Here is a tiny trained network, its code and every weight. The questions are about switching its units off for an input and a target symbol, where a switched-off unit gives its printed mean instead of its output.

import numpy as np


def w(rows, s, z=0):
    codes = np.array(rows[::2]) - 128.0
    scale = np.full(codes.shape[1], s)
    scale[-1] = z or s
    return codes * scale


def norm(h):
    return h / np.sqrt((h * h).mean(-1, keepdims=True) + 1e-5)


def f(y):
    return y / 2 * (1 + np.tanh(0.7978845608 * (y + 0.044715 * y**3)))


def softmax(a):
    e = np.exp(a - a.max(-1, keepdims=True))
    return e / e.sum(-1, keepdims=True)


def log_softmax(a):
    a = a - a.max(-1, keepdims=True)
    return a - np.log(np.exp(a).sum(-1, keepdims=True))


def net(x, mask):
    ids = ['αβγδεζηλμξπσφψω'.index(c) for c in x.split()]
    T = len(ids)
    res = E[ids] + P[:T]
    u = 0
    for l in range(2):
        q, k, v = (norm(res) @ M[l].T for M in (Q, K, V))
        z = softmax(np.where(np.tri(T) > 0, q @ k.T / 2**0.5, -1e9)) @ v
        res = res + np.where(mask[u], z, O[l][:, -1]) @ O[l][:, :-1]
        u += 1
        y = f(norm(res) @ A[l][:, :-1].T + A[l][:, -1])
        res = res + np.where(mask[u : u + 4], y, B[l][:, -1]) @ B[l][:, :-1]
        u += 4
    return log_softmax(norm(res)[-1] @ U[:, :-1].T + U[:, -1])


Q, K, V, O, A, B = {}, {}, {}, {}, {}, {}
E = w([
[127,118,137,150,125,136,148,140,125,126,132],'α',
[135,153,119,122,124,171,122,127,106,111,114],'β',
[135,119,149,125,127,133,140,137,131,129,157],'γ',
[100,147,103,1,133,109,134,115,222,113,25],'δ',
[124,127,149,111,107,147,126,162,134,141,146],'ε',
[136,118,140,143,135,146,136,96,130,125,107],'ζ',
[130,113,152,102,133,135,130,117,136,131,153],'η',
[122,107,153,136,123,138,142,138,138,134,129],'λ',
[137,138,119,150,132,135,157,129,131,107,140],'μ',
[123,115,120,157,138,103,160,111,136,117,137],'ξ',
[118,115,131,155,130,120,123,124,81,131,125],'π',
[116,119,148,137,108,144,128,168,114,139,123],'σ',
[128,126,109,142,147,119,130,81,107,117,128],'φ',
[133,110,141,120,143,129,136,108,127,126,147],'ψ',
[135,127,121,114,149,125,130,91,124,117,155],'ω',
],0.0072)
P = w([
[85,106,159,126,126,156,195,93,114,163,152],'0',
[148,79,156,147,82,150,156,108,95,106,150],'1',
[85,77,136,114,103,165,158,110,122,79,164],'2',
[114,171,204,154,228,155,129,140,135,113,143],'3',
[193,110,117,123,143,152,209,126,96,184,112],'4',
[148,53,108,130,35,153,158,109,132,80,147],'5',
[46,146,179,160,159,181,120,116,179,61,145],'6',
[175,157,169,141,238,120,157,151,136,204,91],'7',
[235,66,97,121,70,128,178,128,123,157,104],'8',
[31,52,153,156,78,155,89,87,125,61,152],'9',
[81,154,231,159,253,130,75,153,114,119,135],'10',
],0.0026)
Q[0] = w([
[113,201,166,143,251,120,110,164,145,183,120],'L0H0',
[50,126,158,144,127,138,68,119,152,46,151],'L0H0',
],0.012)
K[0] = w([
[236,58,96,129,17,110,128,121,110,99,124],'L0H0',
[252,165,147,144,175,101,160,137,100,254,97],'L0H0',
],0.0079)
V[0] = w([
[116,113,155,150,56,155,124,253,117,138,111],'L0H0',
[115,140,144,38,120,149,115,146,203,121,183],'L0H0',
],0.0054)
O[0] = w([
[70,58,70,135,2,158,142,80,134,71,149,134],'L0H0',
[25,159,178,160,173,145,75,123,162,55,145,3],'L0H0',
],0.0052,0.0025)
A[0] = w([
[162,140,133,161,168,104,180,46,77,64,153,213],'L0N0',
[19,149,196,190,128,160,102,96,154,19,163,88],'L0N1',
[119,179,56,2,101,74,73,123,223,105,13,1],'L0N2',
[181,189,176,89,191,89,164,161,85,163,96,206],'L0N3',
],0.0044,0.003)
B[0] = w([
[112,119,188,88,71,185,132,236,167,149,131,197],'L0N0',
[159,164,77,114,67,90,68,121,143,232,114,233],'L0N1',
[168,123,112,72,146,117,194,38,254,162,46,121],'L0N2',
[55,51,52,145,82,144,45,104,155,112,128,253],'L0N3',
],0.0043,0.0046)
Q[1] = w([
[105,7,100,100,102,254,81,181,230,195,118],'L1H0',
[172,120,210,121,138,182,160,187,94,109,123],'L1H0',
],0.0081)
K[1] = w([
[160,158,94,137,139,102,167,99,255,80,33],'L1H0',
[150,207,22,159,127,193,112,152,82,83,85],'L1H0',
],0.0058)
V[1] = w([
[153,165,94,177,108,198,62,175,26,118,203],'L1H0',
[156,154,137,53,123,232,85,60,123,108,1],'L1H0',
],0.0044)
O[1] = w([
[123,109,155,161,216,121,163,43,68,209,239,4],'L1H0',
[36,119,122,114,87,29,204,253,167,157,187,245],'L1H0',
],0.0046,0.0023)
A[1] = w([
[131,255,239,127,210,46,104,161,117,123,87,100],'L1N0',
[106,111,126,125,92,115,227,84,85,19,141,5],'L1N1',
[87,149,131,101,21,141,155,101,106,112,143,54],'L1N2',
[112,106,158,158,102,161,87,92,92,171,156,173],'L1N3',
],0.0065,0.0015)
B[1] = w([
[155,65,2,50,77,74,207,168,98,33,88,162],'L1N0',
[62,196,206,43,119,172,44,191,119,187,41,148],'L1N1',
[196,71,139,168,235,36,113,125,114,131,107,210],'L1N2',
[147,207,146,121,119,133,183,140,181,63,106,255],'L1N3',
],0.0048,0.005)
U = w([
[165,193,240,53,184,163,139,149,68,127,49,106],'α',
[57,163,214,115,152,105,224,149,101,156,211,155],'β',
[146,241,171,141,93,112,69,82,155,240,132,115],'γ',
[126,135,132,129,134,110,124,128,128,128,123,102],'δ',
[73,106,60,209,94,51,81,12,135,101,215,140],'ε',
[65,41,52,168,73,163,91,198,171,180,186,65],'ζ',
[102,199,73,60,61,103,180,168,186,74,87,162],'η',
[226,146,189,182,196,31,167,118,164,62,101,91],'λ',
[123,134,160,158,78,231,224,97,163,5,184,85],'μ',
[185,108,56,150,117,242,33,78,161,117,83,53],'ξ',
[198,87,70,90,84,132,207,87,73,192,150,158],'π',
[68,41,177,94,74,99,67,89,59,116,68,143],'σ',
[154,127,104,119,237,80,24,143,104,254,112,112],'φ',
[58,147,168,177,221,198,67,125,147,79,159,254],'ψ',
[124,55,73,100,236,91,125,172,60,36,123,122],'ω',
],0.0065,0.0038)

Each question gives the input, a string of symbols that net reads in full, and the target symbol t.
The units are the heads (2 rows each of Q, K, V and O) and the neurons (one row each of A and B). Each row of codes is followed by its name. A weight is (code - 128) times the scale printed after its matrix; where a second scale follows, it is the last column's (O, A, B and U).
mask holds one flag per unit, layer by layer, with each layer's heads first. A switched-off unit (its flag False) gives its mean, the last column of its rows in O or B, instead of its output. The means were averaged over made-up inputs and are rounded, as every weight is.
A unit's drop is (log p(t) with every unit on - log p(t) with that unit switched off) / (log p(t) with every unit on - log p(t) with every unit switched off).
The circuit of an input: a set's keep is (log p(t) with only the set's units on - log p(t) with every unit switched off) / (log p(t) with every unit on - log p(t) with every unit switched off). Starting from all 10 units, units are removed one at a time, each time the one whose removal leaves the highest keep (on an exact tie, the one counted first), for as long as the keep stays at least 0.8.
units of the circuit, in order: the units of the circuit, biggest drop first
unit that matters most: the unit with the biggest drop
k most important neurons: the k neurons with the biggest drops, biggest first
k most important neurons of layer l: the k neurons of layer l with the biggest drops, biggest first
input ψ π γ φ β ζ π, target β: units of the circuit, in order -> (L1H0 L0N3)
input σ μ π η π π, target η: 2 most important neurons of layer 0 -> (L0N3 L0N1)
input π ξ γ φ ε, target γ: units of the circuit, in order -> (L0H0 L0N1 L1H0 L0N3)
input π ξ η ζ, target ξ: most important neuron of layer 0 -> (L0N3)
input λ π π σ λ ψ ω ε, target ψ: units of the circuit, in order -> (L0N3 L0H0 L1H0 L0N1)
input φ ψ γ μ σ, target γ: units of the circuit, in order -> (L0H0 L0N1 L1H0 L0N3)
input ψ π η π ω ε, target π: units of the circuit, in order -> (L0H0 L1H0)
input λ π ψ ξ λ α λ π η, target λ: units of the circuit, in order -> (L0H0 L1N2 L0N3)
input π ε λ λ ω λ ε, target ω: 2 most important neurons -> (L1N0 L0N1)
input π γ π ψ σ π ζ, target σ: 3 most important neurons -> (L1N1 L1N2 L0N3)
input ε η π ζ π ω φ η β φ ε, target β: units of the circuit, in order -> (L1H0 L0N3 L0H0 L0N1)
input π π φ μ η β π ε λ α β, target λ: 3 most important neurons -> (L1N2 L0N3 L1N3)
input φ λ σ π π, target σ: units of the circuit, in order -> (L0H0 L1N1 L1N2 L0N3)
input γ η π η λ φ ε ω φ η, target ω: 2 most important neurons -> (L1N0 L0N1)
input σ α ω ψ η φ σ σ ε, target σ: unit that matters most -> L0H0
input γ λ π ξ ε ε, target ξ: units of the circuit, in order -> (L0H0 L0N3 L1H0)
input π λ λ π, target λ: 4 most important neurons -> (L1N2 L0N3 L1N3 L0N1)
input π σ ω ε σ ψ η ε φ η λ, target φ: units of the circuit, in order -> (L0H0 L0N3)
input ω ψ π λ ω σ π γ, target σ: 3 most important neurons -> (L1N1 L1N2 L0N3)
input ε ψ π λ π η π π, target η: unit that matters most -> L1N0
input ε ψ β ψ ψ σ η μ, target σ: 2 most important neurons -> (L1N1 L1N2)
input σ γ λ η, target γ: 2 most important neurons -> (L0N1 L0N3)
input ε β π η φ γ η β, target γ: 2 most important neurons of layer 0 -> (L0N1 L0N3)
input ζ ψ η, target ζ: 2 most important neurons of layer 0 -> (L0N3 L0N1)
input φ π π σ λ ω ε σ η, target ε: 2 most important neurons -> (L0N1 L1N2)
